Rows, each with its class:
-1.67, +3.05, -0.44, +0.87, +1.49, -0.09, -0.16, -0.61, +1.50, -1.79, -2.32, +0.11, +0.19, -1.18, +0.72, -0.78, -1.45, -0.05, +1.37, +0.91, -3.20 => Nukiz
-2.42, +3.21, -0.37, +0.29, +3.98, +0.16, -0.54, +0.23, +2.69, -0.85, +0.65, +0.22, +0.28, -1.55, +0.01, -1.61, -1.04, +1.07, +0.97, -1.98, -4.05 => Nukiz
-0.40, +2.36, +0.85, -0.08, +1.32, +0.62, +1.24, +0.99, -2.43, +0.55, -1.02, -0.50, -0.07, +0.28, +3.43, +0.92, +1.86, -1.38, -0.24, +0.11, +0.49 => Nuzo
-3.35, +1.39, +1.26, -0.45, +3.07, +0.25, -0.04, +2.60, +1.64, +0.43, -0.05, +0.15, +1.44, -1.51, -0.40, -3.53, -0.64, +2.49, +0.98, -2.69, -2.46 => Nukiz
+1.61, +6.27, +0.48, +1.13, +0.05, -1.14, +1.56, +1.45, -0.37, +1.11, -0.23, -2.42, +1.20, +0.48, +4.51, -2.27, +2.22, -1.86, +0.19, -0.66, +1.30 => Nuzo
-1.06, +1.46, -0.77, -0.37, +2.57, -0.07, +0.29, +0.89, +0.70, +0.62, +0.68, -0.30, +0.39, -0.91, +1.75, -1.17, +1.39, -0.39, -0.14, -1.68, -0.87 => Nukiz
-3.25, +0.12, +0.62, -0.32, +2.75, -0.52, +1.22, +0.55, +2.69, -0.65, -0.32, +0.10, -0.40, -1.06, +0.31, -1.68, -0.63, +0.62, +0.40, -0.61, -2.26 => Nukiz
-1.25, +0.57, +0.21, -0.42, +2.67, -0.90, +1.12, +2.04, +2.07, +1.19, -0.98, -0.84, +1.58, -0.63, +0.98, -3.94, +0.72, +0.62, +0.34, -1.33, -0.98 => Nukiz
-4.14, -0.74, +0.88, +0.21, +6.51, +0.08, +1.28, +1.17, +3.74, +1.24, +2.36, +0.67, -2.55, -0.83, +0.01, -1.96, -0.42, -0.96, +0.69, -2.03, -4.23 => Nukiz
-2.32, -0.20, +0.94, -3.33, +0.96, +0.66, +1.26, +1.53, -1.90, -1.59, -3.37, +1.16, +1.43, -0.01, +0.75, -0.37, -0.89, +5.50, +0.80, -0.94, +0.08 => gov
-1.09, +3.67, +0.37, +0.97, +0.31, -1.14, -0.73, +1.16, +2.15, -0.42, +1.83, -0.49, +0.37, -0.54, -0.38, -2.37, +0.02, +1.08, +0.40, -1.32, -1.01 => Nukiz
+1.28, -2.62, -0.78, +0.88, -2.84, -2.37, -0.08, -0.53, +2.98, +3.66, +1.94, +1.54, -0.38, -0.38, +1.63, -3.66, +0.18, +0.76, -1.11, +0.28, -2.31 => rad
-1.40, +2.22, -0.23, +0.03, +1.86, +0.98, -0.71, +0.04, -0.90, -1.12, +0.08, +0.16, -0.83, -0.94, -0.87, +1.53, -0.59, -0.73, +1.31, -0.75, -2.78 => Nukiz
-4.00, +1.16, +2.26, -0.69, +2.82, -1.33, +1.54, +1.04, +3.23, -1.90, -0.05, -0.90, -0.63, -1.15, -2.18, -2.08, -0.58, +1.34, +3.36, -1.25, -0.85 => Nukiz
+1.48, +2.57, -0.82, +2.41, -2.20, -1.00, -0.85, -1.44, +1.85, +2.34, +4.33, +0.91, -2.02, -0.44, +1.92, -0.12, +0.63, -1.21, -0.70, +0.93, -2.54 => rad
+1.78, +1.65, -1.35, +2.43, -0.50, +0.22, -1.06, -0.79, +0.93, +2.49, +3.68, +0.28, +0.22, +0.19, +2.39, -0.60, +2.12, -2.08, -1.79, -0.57, -1.79 => rad
-1.95, +1.49, +1.24, +1.94, +0.93, +0.03, -0.18, +1.53, -0.06, -0.17, +0.17, -0.94, +0.09, -0.25, +0.45, -1.43, +1.46, -0.98, +0.17, +0.42, -1.09 => Nukiz
-0.81, -1.39, +0.01, -2.09, +1.41, +0.81, +0.52, +1.39, -0.61, +0.23, +0.06, +1.10, +1.09, +0.22, +1.15, -2.00, -0.36, +3.23, -1.50, -1.99, -0.28 => gov
-1.60, +1.95, -0.21, +1.02, +4.21, +1.17, -2.09, +1.98, -0.55, +1.16, -0.99, -0.66, +0.20, -1.34, +2.74, +0.05, +1.30, -2.25, +0.88, -1.42, -2.20 => Nukiz
-1.81, +2.66, +1.84, +1.36, +0.26, -0.62, +0.38, +0.85, -0.68, -0.92, -2.80, -0.10, +1.60, -0.24, +2.10, -2.06, +0.76, +1.47, +0.76, +0.37, -0.11 => gov
-1.03, -1.73, +0.05, -0.18, +3.42, -0.23, -0.62, +1.07, +2.89, -0.20, -1.63, -2.35, +0.82, -2.16, -1.55, -1.70, -0.25, -1.91, +2.46, -2.02, +0.16 => vezu
+0.61, -3.75, -0.89, +0.00, +2.77, -0.16, +0.67, -0.09, +2.91, -0.31, -0.77, -2.40, -0.50, -1.79, -3.58, +0.02, -1.17, -3.03, +2.51, -1.43, +0.96 => vezu
-2.70, -1.60, +0.36, -1.61, +1.98, -0.93, +1.69, +0.53, +2.35, +0.85, +0.84, +0.05, -1.34, -0.30, -0.83, -0.65, -0.47, +1.81, +2.67, -2.18, -1.41 => Nukiz
+0.93, +3.61, -0.56, +2.28, -3.66, -2.38, -0.47, +0.08, +0.84, +2.15, +2.64, -0.46, -0.20, +0.00, +1.80, -2.07, +2.06, +0.63, -1.69, +0.28, -0.92 => rad
-2.58, +1.11, +0.79, -0.03, +4.22, +0.92, +0.84, +1.57, +0.38, -0.02, -0.74, +0.27, -0.48, -0.97, +2.76, -1.18, +0.89, -1.20, +0.51, -0.76, -2.54 => Nukiz
-0.60, +3.51, +0.24, -1.39, -0.73, -0.69, +1.53, +1.88, -1.37, -0.41, -0.12, +0.71, +1.33, -0.05, +2.16, -1.66, +0.66, +5.26, -0.16, -2.34, -0.40 => gov
-1.11, -2.03, +0.38, +1.64, -0.78, -1.30, -0.52, +0.08, +0.82, +0.80, -0.11, +1.94, +0.16, +0.39, +1.99, -2.18, +0.47, +0.47, -1.23, +1.73, -2.48 => rad
